Here is a tiny trained network, its code and every weight. The questions are about switching its units off for an input and a class, where a switched-off unit gives its printed mean instead of its output.

import numpy as np


def w(rows, s, z=0):
    codes = np.array(rows[::2]) - 128.0
    scale = np.full(codes.shape[1], s)
    scale[-1] = z or s
    return codes * scale


def f(y):
    return y / 2 * (1 + np.tanh(0.7978845608 * (y + 0.044715 * y**3)))


def log_softmax(a):
    a = a - a.max(-1, keepdims=True)
    return a - np.log(np.exp(a).sum(-1, keepdims=True))


def net(x, mask):
    res = np.array(x, float).reshape(1, 4) / 4 @ E
    y = f(res @ A[0][:, :-1].T + A[0][:, -1])
    res = res + np.where(mask, y, B[0][:, -1]) @ B[0][:, :-1]
    return log_softmax(res[-1] @ U[:, :-1].T + U[:, -1])


A, B = {}, {}
E = w([
[10,118,160,225,136,146],'x0',
[120,178,242,137,98,130],'x1',
[63,217,64,152,88,79],'x2',
[92,61,102,81,42,127],'x3',
],0.011)
A[0] = w([
[141,118,141,141,227,91,133],'n1',
[75,97,160,100,98,173,194],'n2',
[151,145,106,175,205,159,142],'n3',
[56,106,108,167,96,92,253],'n4',
[68,199,75,139,86,62,178],'n5',
[126,148,168,145,194,147,143],'n6',
[148,113,106,173,254,110,105],'n7',
],0.0099,0.0062)
B[0] = w([
[97,94,199,183,150,182,182],'n1',
[122,153,147,96,114,100,193],'n2',
[124,93,148,201,118,181,191],'n3',
[3,163,142,196,81,123,252],'n4',
[114,169,121,173,82,96,254],'n5',
[64,140,125,247,87,189,188],'n6',
[116,72,180,120,127,152,201],'n7',
],0.014,0.0095)
U = w([
[112,108,191,154,139,254,6],'0',
[240,109,98,22,115,134,135],'1',
[64,185,99,162,51,163,201],'2',
],0.0085,0.0017)

Each question gives the input, the list of numbers given to net, and the class t.
The units are the neurons (one row each of A and B). Each row of codes is followed by its name. A weight is (code - 128) times the scale printed after its matrix; where a second scale follows, it is the last column's (A, B and U).
mask holds one flag per neuron, in row order. A switched-off neuron (its flag False) gives its mean, the last column of its row in B, instead of its output. The means were averaged over made-up inputs and are rounded, as every weight is.
A unit's drop is (log p(t) with every unit on - log p(t) with that unit switched off) / (log p(t) with every unit on - log p(t) with every unit switched off).
The circuit of an input: a set's keep is (log p(t) with only the set's units on - log p(t) with every unit switched off) / (log p(t) with every unit on - log p(t) with every unit switched off). Starting from all 7 units, units are removed one at a time, each time the one whose removal leaves the highest keep (on an exact tie, the one counted first), for as long as the keep stays at least 0.8.
units of the circuit, in order: the units of the circuit, biggest drop first
most important unit: the unit with the biggest drop
k most important neurons: the k neurons with the biggest drops, biggest first
drop when u is switched off: that unit's drop, to one decimal
input [2,-2,3,-6], class 0: most important unit -> n7
input [-5,-1,3,0], class 1: units of the circuit, in order -> n4, n6
input [3,-8,2,-4], class 0: units of the circuit, in order -> n7, n3
input [6,4,-8,5], class 2: units of the circuit, in order -> n2, n1
input [3,-4,-1,-2], class 0: units of the circuit, in order -> n5, n7
input [1,6,1,-6], class 0: 2 most important neurons -> n4, n5
input [-6,-6,1,-5], class 0: 2 most important neurons -> n1, n3
input [-6,-3,3,4], class 1: drop when n6 is switched off -> 0.2
input [-5,-3,-2,-1], class 1: drop when n6 is switched off -> 0.1
input [-6,7,4,3], class 1: drop when n4 is switched off -> 0.6
